Here is a tiny trained network, its code and every weight. The questions are about switching its units off for an input and a target symbol, where a switched-off unit gives its printed mean instead of its output.

import numpy as np


def w(rows, s, z=0):
    codes = np.array(rows[::2]) - 128.0
    scale = np.full(codes.shape[1], s)
    scale[-1] = z or s
    return codes * scale


def f(y):
    return y / 2 * (1 + np.tanh(0.7978845608 * (y + 0.044715 * y**3)))


def softmax(a):
    e = np.exp(a - a.max(-1, keepdims=True))
    return e / e.sum(-1, keepdims=True)


def log_softmax(a):
    a = a - a.max(-1, keepdims=True)
    return a - np.log(np.exp(a).sum(-1, keepdims=True))


def net(x, mask):
    ids = ['ΓΔΞεζηθμσ'.index(c) for c in x.split()]
    T = len(ids)
    res = E[ids] + P[:T]
    r = res
    for j in range(2):
        rows = slice(3 * j, 3 * j + 3)
        q, k, v = (r @ M[0][rows].T for M in (Q, K, V))
        z = softmax(np.where(np.tri(T) > 0, q @ k.T / 3**0.5, -1e9)) @ v
        o = O[0][rows]
        res = res + np.where(mask[j], z, o[:, -1]) @ o[:, :-1]
    y = f(res @ A[0][:, :-1].T + A[0][:, -1])
    res = res + np.where(mask[2:10], y, B[0][:, -1]) @ B[0][:, :-1]
    return log_softmax(res[-1] @ U[:, :-1].T + U[:, -1])


Q, K, V, O, A, B = {}, {}, {}, {}, {}, {}
E = w([
[137,153,161,50,49,117],'Γ',
[53,186,40,61,49,93],'Δ',
[71,67,121,136,90,222],'Ξ',
[173,215,130,198,100,118],'ε',
[75,156,198,166,119,58],'ζ',
[206,77,100,164,200,127],'η',
[92,124,115,116,144,6],'θ',
[150,214,100,150,155,55],'μ',
[100,175,216,194,69,193],'σ',
],0.016)
P = w([
[59,152,196,201,97,122],'0',
[51,182,144,110,159,187],'1',
[104,145,148,122,102,144],'2',
[130,144,143,119,63,142],'3',
[159,136,139,110,35,126],'4',
[172,139,132,109,24,120],'5',
[144,145,127,89,34,117],'6',
[167,128,125,96,5,116],'7',
[165,111,128,91,3,116],'8',
],0.005)
Q[0] = w([
[127,148,147,214,119,71],'head 1',
[108,213,74,106,18,99],'head 1',
[121,81,83,55,127,216],'head 1',
[129,193,106,120,102,20],'head 2',
[2,89,117,126,68,222],'head 2',
[115,110,156,143,65,124],'head 2',
],0.0094)
K[0] = w([
[80,207,97,60,35,130],'head 1',
[189,94,125,74,110,134],'head 1',
[151,46,109,186,202,170],'head 1',
[174,107,78,156,189,65],'head 2',
[106,144,103,23,4,120],'head 2',
[194,158,123,79,72,78],'head 2',
],0.011)
V[0] = w([
[25,148,201,66,80,176],'head 1',
[58,135,8,206,197,99],'head 1',
[161,104,216,232,219,142],'head 1',
[116,52,68,90,204,73],'head 2',
[174,130,254,92,170,78],'head 2',
[147,9,136,181,184,239],'head 2',
],0.0066)
O[0] = w([
[70,121,148,80,85,205,221],'head 1',
[95,184,20,234,169,63,93],'head 1',
[207,213,226,206,178,13,55],'head 1',
[146,92,95,75,78,48,46],'head 2',
[161,210,236,55,252,108,77],'head 2',
[184,81,179,209,3,54,3],'head 2',
],0.0063,0.0057)
A[0] = w([
[194,203,100,223,123,119,248],'neuron 1',
[113,137,149,171,143,197,156],'neuron 2',
[83,174,126,154,102,124,174],'neuron 3',
[151,159,89,93,163,1,174],'neuron 4',
[124,76,59,139,113,151,3],'neuron 5',
[119,105,134,117,55,127,97],'neuron 6',
[106,92,112,107,82,140,2],'neuron 7',
[91,141,104,98,168,111,249],'neuron 8',
],0.0092,0.0027)
B[0] = w([
[151,187,96,92,82,211,210],'neuron 1',
[60,101,133,85,68,100,254],'neuron 2',
[110,125,181,162,205,141,203],'neuron 3',
[173,6,134,173,160,144,187],'neuron 4',
[94,198,93,163,215,101,211],'neuron 5',
[169,82,132,255,194,101,223],'neuron 6',
[75,153,106,174,144,88,230],'neuron 7',
[151,86,173,107,146,172,213],'neuron 8',
],0.0082,0.0064)
U = w([
[76,197,172,118,204,44,61],'Γ',
[87,101,107,173,111,65,142],'Δ',
[159,131,75,123,106,113,176],'Ξ',
[62,181,17,98,148,102,100],'ε',
[188,141,101,152,173,156,223],'ζ',
[108,170,178,147,103,130,3],'η',
[128,68,112,30,44,166,200],'θ',
[135,255,81,122,107,132,28],'μ',
[142,65,124,111,170,112,79],'σ',
],0.0076,0.0048)

Each question gives the input, a string of symbols that net reads in full, and the target symbol t.
The units are the heads (3 rows each of Q, K, V and O) and the neurons (one row each of A and B). Each row of codes is followed by its name. A weight is (code - 128) times the scale printed after its matrix; where a second scale follows, it is the last column's (O, A, B and U).
mask holds one flag per unit, heads first, then neurons. A switched-off unit (its flag False) gives its mean, the last column of its rows in O or B, instead of its output. The means were averaged over made-up inputs and are rounded, as every weight is.
A unit's drop is (log p(t) with every unit on - log p(t) with that unit switched off) / (log p(t) with every unit on - log p(t) with every unit switched off).
The circuit of an input: a set's keep is (log p(t) with only the set's units on - log p(t) with every unit switched off) / (log p(t) with every unit on - log p(t) with every unit switched off). Starting from all 10 units, units are removed one at a time, each time the one whose removal leaves the highest keep (on an exact tie, the one counted first), for as long as the keep stays at least 0.8.
circuit, biggest first: the units of the circuit, biggest drop first
top k neurons: the k neurons with the biggest drops, biggest first
which heads matter: for each layer, one digit per head in row order, 1 if its drop is at least 0.15 and else 0, layers parted by /
drop when u is switched off: that unit's drop, to one decimal
input ζ Ξ μ θ, target σ: which heads matter -> 11
input μ η ε Δ, target ζ: circuit, biggest first -> (head 1; neuron 4; neuron 2)
input Ξ θ Γ σ, target θ: circuit, biggest first -> (head 1)
input Ξ ε σ μ μ Ξ ε, target μ: circuit, biggest first -> (neuron 1; head 1)
input ε μ μ, target ζ: which heads matter -> 10
input ε ε σ ε ε θ σ ε, target μ: circuit, biggest first -> (neuron 1; head 1; neuron 4)
input Γ ζ Ξ σ μ θ, target θ: circuit, biggest first -> (head 1; neuron 5)
input Ξ σ η, target θ: circuit, biggest first -> (neuron 6; neuron 7; neuron 3)
input ε Ξ ζ Ξ σ Δ σ σ, target ε: circuit, biggest first -> (head 1; head 2; neuron 5)
input μ Ξ ζ ε ε Ξ μ, target ζ: top 2 neurons -> (neuron 4; neuron 2)
input Γ Γ Ξ Ξ ζ Δ Δ σ, target ε: top 2 neurons -> (neuron 5; neuron 7)
input ζ Γ ε θ Ξ Δ Ξ μ ζ, target ε: which heads matter -> 10
input Δ Ξ Γ Ξ Ξ ζ, target θ: which heads matter -> 11
input Γ Ξ θ Γ σ ε Ξ θ, target θ: which heads matter -> 11
input ε η Ξ η Γ θ ζ, target θ: which heads matter -> 10
input Ξ ζ θ ζ σ θ Ξ, target Δ: drop when neuron 1 is switched off -> 0.1
input Ξ Ξ Δ Δ ζ, target ε: drop when head 2 is switched off -> 0.2
input Ξ θ θ, target σ: drop when neuron 7 is switched off -> 0.0
